Below are the code and all the weights of a small trained network. Each question names an input and a class and asks about switching units off, where a switched-off unit gives its printed mean instead of its output.

import numpy as np


def w(rows, s, z=0):
    codes = np.array(rows[::2]) - 128.0
    scale = np.full(codes.shape[1], s)
    scale[-1] = z or s
    return codes * scale


def f(y):
    return np.maximum(y, 0)


def log_softmax(a):
    a = a - a.max(-1, keepdims=True)
    return a - np.log(np.exp(a).sum(-1, keepdims=True))


def net(x, mask):
    res = np.array(x, float).reshape(1, 5) / 4 @ E
    y = f(res @ A[0][:, :-1].T + A[0][:, -1])
    res = res + np.where(mask, y, B[0][:, -1]) @ B[0][:, :-1]
    return log_softmax(res[-1] @ U[:, :-1].T + U[:, -1])


A, B = {}, {}
E = w([
[123,132,225,142,114,74,210,187,150],'x0',
[129,124,39,187,119,136,109,184,44],'x1',
[139,121,123,9,116,157,143,191,2],'x2',
[131,136,66,109,216,132,213,79,182],'x3',
[117,150,96,8,149,13,13,180,86],'x4',
],0.0049)
A[0] = w([
[130,128,80,194,140,138,174,129,144,192],'neuron 0',
[132,125,86,191,117,95,19,121,162,173],'neuron 1',
[139,122,168,200,103,127,113,151,125,144],'neuron 2',
[119,134,138,136,134,93,92,106,183,70],'neuron 3',
[132,126,99,67,137,150,128,119,90,185],'neuron 4',
[131,138,158,111,133,100,141,136,150,65],'neuron 5',
[127,131,117,143,124,117,74,115,143,143],'neuron 6',
[133,123,87,135,128,136,80,134,100,121],'neuron 7',
[129,137,254,209,73,162,117,124,150,160],'neuron 8',
[132,119,120,162,122,129,167,176,78,245],'neuron 9',
[130,129,99,101,157,134,133,96,159,70],'neuron 10',
[137,131,117,110,129,113,141,158,123,85],'neuron 11',
[135,124,74,141,112,134,81,140,79,176],'neuron 12',
[123,131,109,166,144,158,203,118,138,202],'neuron 13',
[131,126,71,200,165,111,163,85,250,231],'neuron 14',
[113,131,61,147,116,131,38,128,58,96],'neuron 15',
[118,131,96,200,116,162,197,177,23,210],'neuron 16',
[129,123,124,209,123,194,165,78,159,182],'neuron 17',
[135,126,124,215,109,202,176,77,159,161],'neuron 18',
[134,139,136,164,135,58,141,187,163,91],'neuron 19',
[141,135,85,107,123,148,112,137,99,9],'neuron 20',
[137,126,136,57,139,158,133,91,117,91],'neuron 21',
],0.015,0.0015)
B[0] = w([
[84,161,158,130,127,94,65,101,125,188],'neuron 0',
[136,231,84,135,133,165,208,167,128,200],'neuron 1',
[86,138,125,59,54,178,131,134,137,179],'neuron 2',
[149,139,125,140,103,153,201,137,119,171],'neuron 3',
[102,222,147,95,113,96,94,119,145,184],'neuron 4',
[98,70,131,91,132,104,125,142,128,154],'neuron 5',
[161,179,124,150,121,126,165,143,125,160],'neuron 6',
[185,124,132,149,156,129,90,111,112,173],'neuron 7',
[151,4,171,152,9,167,144,103,170,224],'neuron 8',
[189,127,103,98,156,125,142,173,126,186],'neuron 9',
[116,153,121,174,97,178,140,121,126,162],'neuron 10',
[98,131,121,130,169,119,127,136,112,148],'neuron 11',
[193,108,127,130,143,115,68,107,132,191],'neuron 12',
[124,154,112,191,144,142,83,57,123,196],'neuron 13',
[90,141,156,201,55,154,250,89,156,245],'neuron 14',
[254,156,144,146,151,87,53,110,123,212],'neuron 15',
[251,136,97,134,93,173,144,196,126,225],'neuron 16',
[59,159,150,172,174,73,166,62,137,220],'neuron 17',
[60,163,155,186,169,76,171,52,137,228],'neuron 18',
[108,85,119,141,214,106,219,139,114,173],'neuron 19',
[129,101,117,151,169,140,99,88,125,162],'neuron 20',
[103,207,144,83,73,120,130,166,119,166],'neuron 21',
],0.024,0.011)
U = w([
[5,143,150,23,132,97,80,158,104,167],'0',
[43,47,128,113,243,56,156,155,99,146],'1',
[43,116,72,134,154,200,45,80,118,2],'2',
[136,3,164,119,63,185,131,155,156,122],'3',
[16,155,150,186,114,145,198,62,163,100],'4',
[150,150,132,151,189,68,19,76,103,114],'5',
[178,157,73,114,124,180,132,207,107,170],'6',
],0.006,0.004)

Each question gives the input, the list of numbers given to net, and the class t.
The units are the neurons (one row each of A and B). Each row of codes is followed by its name. A weight is (code - 128) times the scale printed after its matrix; where a second scale follows, it is the last column's (A, B and U).
mask holds one flag per neuron, in row order. A switched-off neuron (its flag False) gives its mean, the last column of its row in B, instead of its output. The means were averaged over made-up inputs and are rounded, as every weight is.
A unit's drop is (log p(t) with every unit on - log p(t) with that unit switched off) / (log p(t) with every unit on - log p(t) with every unit switched off).
The circuit of an input: a set's keep is (log p(t) with only the set's units on - log p(t) with every unit switched off) / (log p(t) with every unit on - log p(t) with every unit switched off). Starting from the 12 units with the biggest drops (on a tie, the unit counted first), units are removed one at a time, each time the one whose removal leaves the highest keep (on an exact tie, the one counted first), for as long as the keep stays at least 0.8.
units of the circuit, in order: the units of the circuit, biggest drop first
unit that matters most: the unit with the biggest drop
k most important neurons: the k neurons with the biggest drops, biggest first
drop of u: that unit's drop, to one decimal
input [6,4,1,-8,-7], class 3: units of the circuit, in order	[neuron 8]
input [2,8,-4,6,5], class 6: units of the circuit, in order	[neuron 18; neuron 17]
input [7,-1,1,7,8], class 1: 2 most important neurons	[neuron 19; neuron 14]
input [3,-8,-8,-4,4], class 3: 3 most important neurons	[neuron 8; neuron 18; neuron 17]
input [1,3,-8,-2,7], class 6: 2 most important neurons	[neuron 18; neuron 17]
input [0,6,4,-5,0], class 6: 3 most important neurons	[neuron 16; neuron 18; neuron 17]
input [-2,4,1,-6,-7], class 3: 2 most important neurons	[neuron 16; neuron 8]
input [-6,-1,-1,8,8], class 6: 2 most important neurons	[neuron 18; neuron 17]
input [-1,1,1,5,3], class 5: 2 most important neurons	[neuron 14; neuron 16]
input [-6,2,-3,-7,1], class 6: 3 most important neurons	[neuron 1; neuron 18; neuron 17]
input [6,-7,5,-4,2], class 3: drop of neuron 17	0.1
input [7,0,-7,-8,5], class 3: drop of neuron 8	0.4
input [-1,2,0,2,1], class 5: drop of neuron 16	0.2
input [-2,8,5,2,3], class 5: unit that matters most	neuron 15
